Below are the code and all the weights of a small trained network. Each question names an input and a class and asks about switching units off, where a switched-off unit gives its printed mean instead of its output.

import numpy as np


def w(rows, s, z=0):
    codes = np.array(rows[::2]) - 128.0
    scale = np.full(codes.shape[1], s)
    scale[-1] = z or s
    return codes * scale


def norm(h):
    return h / np.sqrt((h * h).mean(-1, keepdims=True) + 1e-5)


def f(y):
    return np.maximum(y, 0)


def log_softmax(a):
    a = a - a.max(-1, keepdims=True)
    return a - np.log(np.exp(a).sum(-1, keepdims=True))


def net(x, mask):
    res = np.array(x, float).reshape(1, 6) / 4 @ E
    u = 0
    for l in range(4):
        y = f(norm(res) @ A[l][:, :-1].T + A[l][:, -1])
        res = res + np.where(mask[u : u + 6], y, B[l][:, -1]) @ B[l][:, :-1]
        u += 6
    return log_softmax(norm(res)[-1] @ U[:, :-1].T + U[:, -1])


A, B = {}, {}
E = w([
[73,50,171,2,106],'x0',
[119,205,61,51,152],'x1',
[247,83,16,103,175],'x2',
[115,121,122,134,120],'x3',
[104,114,103,128,102],'x4',
[132,130,128,123,126],'x5',
],0.0054)
A[0] = w([
[98,172,118,164,80,95],'0.n1',
[78,113,107,93,101,233],'0.n2',
[139,37,55,128,130,149],'0.n3',
[90,254,149,248,91,222],'0.n4',
[162,110,71,182,126,209],'0.n5',
[90,218,86,71,163,245],'0.n6',
],0.0087,0.0011)
B[0] = w([
[202,73,134,85,182,168],'0.n1',
[172,223,254,176,212,170],'0.n2',
[166,87,170,162,194,200],'0.n3',
[196,19,124,33,194,255],'0.n4',
[164,235,137,195,143,198],'0.n5',
[3,119,48,150,167,205],'0.n6',
],0.0053,0.007)
A[1] = w([
[237,148,136,182,87,2],'1.n1',
[159,72,175,248,254,186],'1.n2',
[229,83,219,198,88,180],'1.n3',
[234,243,13,237,68,146],'1.n4',
[158,166,246,108,4,126],'1.n5',
[254,218,244,76,103,126],'1.n6',
],0.0048,0.0029)
B[1] = w([
[138,71,191,188,188,145],'1.n1',
[89,103,41,59,109,254],'1.n2',
[202,108,166,66,98,208],'1.n3',
[175,210,205,179,94,190],'1.n4',
[67,214,111,246,1,149],'1.n5',
[122,41,95,183,59,158],'1.n6',
],0.0059,0.007)
A[2] = w([
[97,183,187,100,81,137],'2.n1',
[103,236,182,211,105,6],'2.n2',
[192,74,189,134,72,164],'2.n3',
[103,77,254,159,108,104],'2.n4',
[79,79,96,128,2,42],'2.n5',
[134,127,145,156,224,155],'2.n6',
],0.0066,0.0023)
B[2] = w([
[130,184,159,205,106,167],'2.n1',
[136,90,1,143,112,150],'2.n2',
[148,65,123,141,82,254],'2.n3',
[135,148,105,89,122,211],'2.n4',
[76,96,150,130,94,164],'2.n5',
[100,146,111,93,102,207],'2.n6',
],0.0096,0.0044)
A[3] = w([
[177,139,155,157,141,70],'3.n1',
[143,103,81,80,59,50],'3.n2',
[173,132,166,76,228,128],'3.n3',
[102,255,162,143,137,97],'3.n4',
[123,155,157,28,116,243],'3.n5',
[173,132,190,216,90,2],'3.n6',
],0.0092,0.0025)
B[3] = w([
[19,122,180,137,136,165],'3.n1',
[149,127,174,93,126,213],'3.n2',
[22,136,91,111,86,248],'3.n3',
[214,161,245,125,254,196],'3.n4',
[91,166,113,125,98,255],'3.n5',
[109,123,133,221,83,184],'3.n6',
],0.0083,0.004)
U = w([
[161,40,151,75,111,253],'0',
[36,157,52,67,158,186],'1',
[54,119,207,161,28,41],'2',
[55,212,230,110,177,68],'3',
[201,100,128,250,121,78],'4',
[174,226,64,164,197,86],'5',
],0.017,0.0025)

Each question gives the input, the list of numbers given to net, and the class t.
The units are the neurons (one row each of A and B). Each row of codes is followed by its name. A weight is (code - 128) times the scale printed after its matrix; where a second scale follows, it is the last column's (A, B and U).
mask holds one flag per neuron, layer by layer. A switched-off neuron (its flag False) gives its mean, the last column of its row in B, instead of its output. The means were averaged over made-up inputs and are rounded, as every weight is.
A unit's drop is (log p(t) with every unit on - log p(t) with that unit switched off) / (log p(t) with every unit on - log p(t) with every unit switched off).
The circuit of an input: a set's keep is (log p(t) with only the set's units on - log p(t) with every unit switched off) / (log p(t) with every unit on - log p(t) with every unit switched off). Starting from the 12 units with the biggest drops (on a tie, the unit counted first), units are removed one at a time, each time the one whose removal leaves the highest keep (on an exact tie, the one counted first), for as long as the keep stays at least 0.8.
circuit, biggest first: the units of the circuit, biggest drop first
unit that matters most: the unit with the biggest drop
top k neurons: the k neurons with the biggest drops, biggest first
k most important neurons of layer l: the k neurons of layer l with the biggest drops, biggest first
drop of u: that unit's drop, to one decimal
input [7,1,-8,7,2,1], class 3: top 2 neurons => (3.n4, 2.n3)
input [8,1,0,-8,-2,0], class 3: unit that matters most => 0.n4
input [0,5,-8,8,2,-2], class 1: 3 most important neurons of layer 3 => (3.n3, 3.n5, 3.n2)
input [1,4,6,2,-6,0], class 1: top 2 neurons => (3.n3, 0.n3)
input [-2,-1,-7,-2,-3,-7], class 0: 2 most important neurons of layer 0 => (0.n4, 0.n6)
input [0,3,6,-8,3,-5], class 5: circuit, biggest first => (0.n4, 1.n4)
input [2,6,-2,8,4,-6], class 3: 2 most important neurons of layer 0 => (0.n2, 0.n4)
input [5,0,-2,-2,2,5], class 2: top 2 neurons => (0.n6, 1.n6)
input [0,-3,6,4,-3,6], class 4: 2 most important neurons of layer 0 => (0.n4, 0.n5)
input [7,-5,0,-2,-3,-8], class 2: top 2 neurons => (0.n4, 1.n5)
input [2,4,0,-4,1,1], class 3: top 4 neurons => (0.n4, 0.n2, 1.n2, 3.n4)
input [0,4,-7,-7,-8,1], class 1: top 2 neurons => (0.n4, 1.n4)
input [-1,8,6,-3,8,-7], class 5: top 2 neurons => (0.n4, 1.n4)
input [7,3,2,-6,0,1], class 1: unit that matters most => 1.n4
input [8,1,0,2,-7,2], class 3: top 2 neurons => (0.n4, 1.n3)
input [-3,0,-4,2,7,1], class 0: 2 most important neurons of layer 0 => (0.n6, 0.n1)
input [-1,-5,-8,-7,-4,4], class 0: 2 most important neurons of layer 2 => (2.n4, 2.n3)
input [5,5,-1,2,-4,0], class 3: drop of 0.n4 => 0.6
input [-8,-5,-5,1,-4,-7], class 0: drop of 0.n4 => 0.6
input [-4,1,-5,-4,3,7], class 1: drop of 3.n3 => 0.3
input [-7,-5,-6,2,8,1], class 0: drop of 0.n4 => 0.3
input [-7,7,-3,7,-1,0], class 1: unit that matters most => 0.n4
